Here is a tiny trained network, its code and every weight. The questions are about switching its units off for an input and a class, where a switched-off unit gives its printed mean instead of its output.

import numpy as np


def w(rows, s, z=0):
    codes = np.array(rows[::2]) - 128.0
    scale = np.full(codes.shape[1], s)
    scale[-1] = z or s
    return codes * scale


def f(y):
    return np.maximum(y, 0)


def log_softmax(a):
    a = a - a.max(-1, keepdims=True)
    return a - np.log(np.exp(a).sum(-1, keepdims=True))


def net(x, mask):
    res = np.array(x, float).reshape(1, 6) / 4 @ E
    y = f(res @ A[0][:, :-1].T + A[0][:, -1])
    res = res + np.where(mask, y, B[0][:, -1]) @ B[0][:, :-1]
    return log_softmax(res[-1] @ U[:, :-1].T + U[:, -1])


A, B = {}, {}
E = w([
[127,130,131,130,128,127,130,136,130,129],'x0',
[218,61,52,229,128,23,23,150,46,169],'x1',
[173,112,153,42,49,45,104,249,248,162],'x2',
[53,222,214,229,58,30,37,51,197,32],'x3',
[64,54,168,205,255,30,228,102,226,216],'x4',
[231,9,245,190,57,128,237,124,107,26],'x5',
],0.0041)
A[0] = w([
[75,85,144,167,211,64,192,123,196,209,70],'neuron 0',
[61,207,55,86,169,113,52,132,151,201,33],'neuron 1',
[108,130,112,196,181,177,143,55,46,116,109],'neuron 2',
[102,128,118,210,187,178,151,43,44,107,89],'neuron 3',
[104,130,116,206,186,179,147,44,42,110,90],'neuron 4',
[172,57,71,63,183,196,203,188,94,196,27],'neuron 5',
[66,205,64,94,161,114,54,127,143,189,53],'neuron 6',
[228,25,219,177,46,120,207,116,119,29,18],'neuron 7',
[57,196,187,214,77,43,74,70,200,52,1],'neuron 8',
[60,183,180,40,138,233,206,109,176,84,90],'neuron 9',
[103,129,119,209,185,177,148,43,45,106,92],'neuron 10',
[100,130,117,215,192,184,151,32,36,106,75],'neuron 11',
[60,211,57,93,168,112,47,124,144,195,35],'neuron 12',
[56,195,190,216,77,43,75,69,203,51,10],'neuron 13',
[226,59,45,219,142,48,24,144,28,168,23],'neuron 14',
[175,51,68,60,186,199,207,191,93,202,18],'neuron 15',
[101,129,121,211,185,179,152,38,46,103,91],'neuron 16',
[192,84,83,195,128,74,54,132,59,145,92],'neuron 17',
[224,27,217,174,48,121,207,116,121,31,21],'neuron 18',
[208,74,65,206,132,62,40,137,43,154,68],'neuron 19',
[73,178,173,198,92,65,89,83,185,68,44],'neuron 20',
[63,82,151,184,225,52,197,108,200,211,22],'neuron 21',
[73,86,145,167,211,65,193,121,198,208,66],'neuron 22',
[73,203,64,85,158,120,54,133,137,192,61],'neuron 23',
[62,180,178,43,140,230,205,110,176,84,87],'neuron 24',
[48,184,195,31,142,243,222,108,193,78,57],'neuron 25',
[173,88,153,77,66,30,116,224,228,182,85],'neuron 26',
[73,82,140,169,220,65,195,121,195,216,57],'neuron 27',
[57,207,54,87,173,114,55,131,153,203,22],'neuron 28',
[186,81,160,65,54,14,112,245,243,189,70],'neuron 29',
[168,60,77,67,181,190,201,182,100,194,38],'neuron 30',
[185,243,79,4,4,241,7,180,14,50,15],'neuron 31',
[172,54,71,62,184,196,206,189,97,199,24],'neuron 32',
],0.0042,0.003)
B[0] = w([
[197,88,77,182,52,202,117,69,149,80,223],'neuron 0',
[103,96,206,207,207,202,216,204,52,117,200],'neuron 1',
[112,182,95,68,142,135,100,186,197,91,196],'neuron 2',
[113,197,98,65,147,142,100,194,197,87,199],'neuron 3',
[113,197,95,62,146,141,100,195,202,84,198],'neuron 4',
[204,233,213,94,129,105,27,51,50,165,223],'neuron 5',
[113,100,179,184,186,184,199,180,74,122,196],'neuron 6',
[85,101,201,209,233,209,228,217,41,133,228],'neuron 7',
[225,240,219,73,145,122,14,56,35,174,203],'neuron 8',
[79,173,95,167,64,31,214,107,145,209,219],'neuron 9',
[110,201,93,57,150,142,98,204,206,82,198],'neuron 10',
[112,210,93,57,149,147,99,206,208,79,202],'neuron 11',
[109,98,188,194,194,190,209,188,65,122,199],'neuron 12',
[222,234,215,76,144,121,18,59,37,172,207],'neuron 13',
[65,232,93,176,24,24,249,105,169,227,221],'neuron 14',
[209,237,218,92,130,106,22,48,45,166,227],'neuron 15',
[111,198,98,62,152,142,98,199,198,86,201],'neuron 16',
[85,185,110,145,79,60,209,121,154,185,200],'neuron 17',
[84,101,204,211,236,211,231,221,37,132,225],'neuron 18',
[73,205,100,158,54,42,229,114,163,206,212],'neuron 19',
[186,202,187,96,140,122,45,81,63,157,189],'neuron 20',
[216,85,68,202,35,221,125,63,151,65,222],'neuron 21',
[197,88,78,182,53,202,118,69,147,80,222],'neuron 22',
[114,93,177,186,185,190,197,181,76,116,197],'neuron 23',
[82,174,99,163,68,36,212,109,143,202,215],'neuron 24',
[68,198,95,175,53,15,230,111,144,228,225],'neuron 25',
[110,227,87,59,153,160,104,202,213,74,224],'neuron 26',
[204,87,71,189,44,212,119,67,154,71,225],'neuron 27',
[104,100,202,201,204,196,212,198,53,121,198],'neuron 28',
[105,253,73,41,159,169,101,225,236,53,239],'neuron 29',
[180,208,187,103,130,112,44,75,69,153,219],'neuron 30',
[223,16,39,233,19,244,135,31,174,50,254],'neuron 31',
[189,220,198,99,131,110,37,66,60,157,224],'neuron 32',
],0.0046,0.0042)
U = w([
[175,166,199,83,146,106,39,59,60,162,95],'0',
[89,92,179,196,217,173,184,202,69,118,98],'1',
[177,76,53,180,55,190,114,54,163,63,94],'2',
[67,154,91,143,75,14,186,114,160,211,102],'3',
[103,158,88,19,169,134,90,209,223,65,110],'4',
[118,106,121,111,140,112,118,114,133,133,253],'5',
[72,19,107,69,163,67,87,89,122,126,149],'6',
[64,1,119,50,162,39,85,96,112,117,65],'7',
],0.0092,0.013)

Each question gives the input, the list of numbers given to net, and the class t.
The units are the neurons (one row each of A and B). Each row of codes is followed by its name. A weight is (code - 128) times the scale printed after its matrix; where a second scale follows, it is the last column's (A, B and U).
mask holds one flag per neuron, in row order. A switched-off neuron (its flag False) gives its mean, the last column of its row in B, instead of its output. The means were averaged over made-up inputs and are rounded, as every weight is.
A unit's drop is (log p(t) with every unit on - log p(t) with that unit switched off) / (log p(t) with every unit on - log p(t) with every unit switched off).
The circuit of an input: a set's keep is (log p(t) with only the set's units on - log p(t) with every unit switched off) / (log p(t) with every unit on - log p(t) with every unit switched off). Starting from the 12 units with the biggest drops (on a tie, the unit counted first), units are removed one at a time, each time the one whose removal leaves the highest keep (on an exact tie, the one counted first), for as long as the keep stays at least 0.8.
units of the circuit, in order: the units of the circuit, biggest drop first
top k neurons: the k neurons with the biggest drops, biggest first
drop when u is switched off: that unit's drop, to one decimal
input [-1,3,6,0,-6,-4], class 2: units of the circuit, in order -> (neuron 31)
input [-1,5,5,-1,-4,4], class 3: units of the circuit, in order -> (neuron 14; neuron 19)
input [-6,-6,1,4,1,-1], class 3: units of the circuit, in order -> (neuron 25; neuron 9)
input [2,-1,-7,-3,7,2], class 2: units of the circuit, in order -> (neuron 21; neuron 27)
input [3,8,7,0,-4,-2], class 3: top 3 neurons -> (neuron 14; neuron 19; neuron 17)
input [4,-8,2,5,-1,6], class 3: top 3 neurons -> (neuron 25; neuron 9; neuron 24)
input [3,8,8,-2,-5,-6], class 3: top 3 neurons -> (neuron 14; neuron 19; neuron 17)
input [3,7,5,4,-6,4], class 3: units of the circuit, in order -> (neuron 14; neuron 19)
input [7,-1,6,-7,-3,-8], class 1: units of the circuit, in order -> (neuron 1; neuron 28)
input [-3,-8,-7,2,2,-6], class 3: top 2 neurons -> (neuron 25; neuron 9)
input [-5,8,8,-2,1,5], class 3: top 3 neurons -> (neuron 14; neuron 19; neuron 17)
input [1,-8,-1,6,-7,-7], class 3: top 2 neurons -> (neuron 25; neuron 9)
input [-5,-8,-1,8,-5,-3], class 0: top 4 neurons -> (neuron 8; neuron 13; neuron 20; neuron 14)
input [-6,-5,-7,6,7,-4], class 2: units of the circuit, in order -> (neuron 21)
input [5,-6,1,-5,-5,2], class 3: units of the circuit, in order -> (neuron 25; neuron 9)
input [1,-3,7,-1,6,3], class 4: top 2 neurons -> (neuron 29; neuron 26)
input [-7,-7,-3,-7,0,2], class 0: top 3 neurons -> (neuron 15; neuron 5; neuron 32)
input [-6,-4,3,2,6,2], class 2: drop when neuron 0 is switched off -> 0.1
input [4,-5,3,-1,-4,-3], class 3: drop when neuron 31 is switched off -> -0.1
input [2,-5,-5,8,8,0], class 0: drop when neuron 0 is switched off -> -0.1
input [-4,0,-7,3,-2,7], class 1: drop when neuron 29 is switched off -> 0.4
input [-5,-3,-8,-6,-5,-5], class 4: top neuron -> (neuron 11)
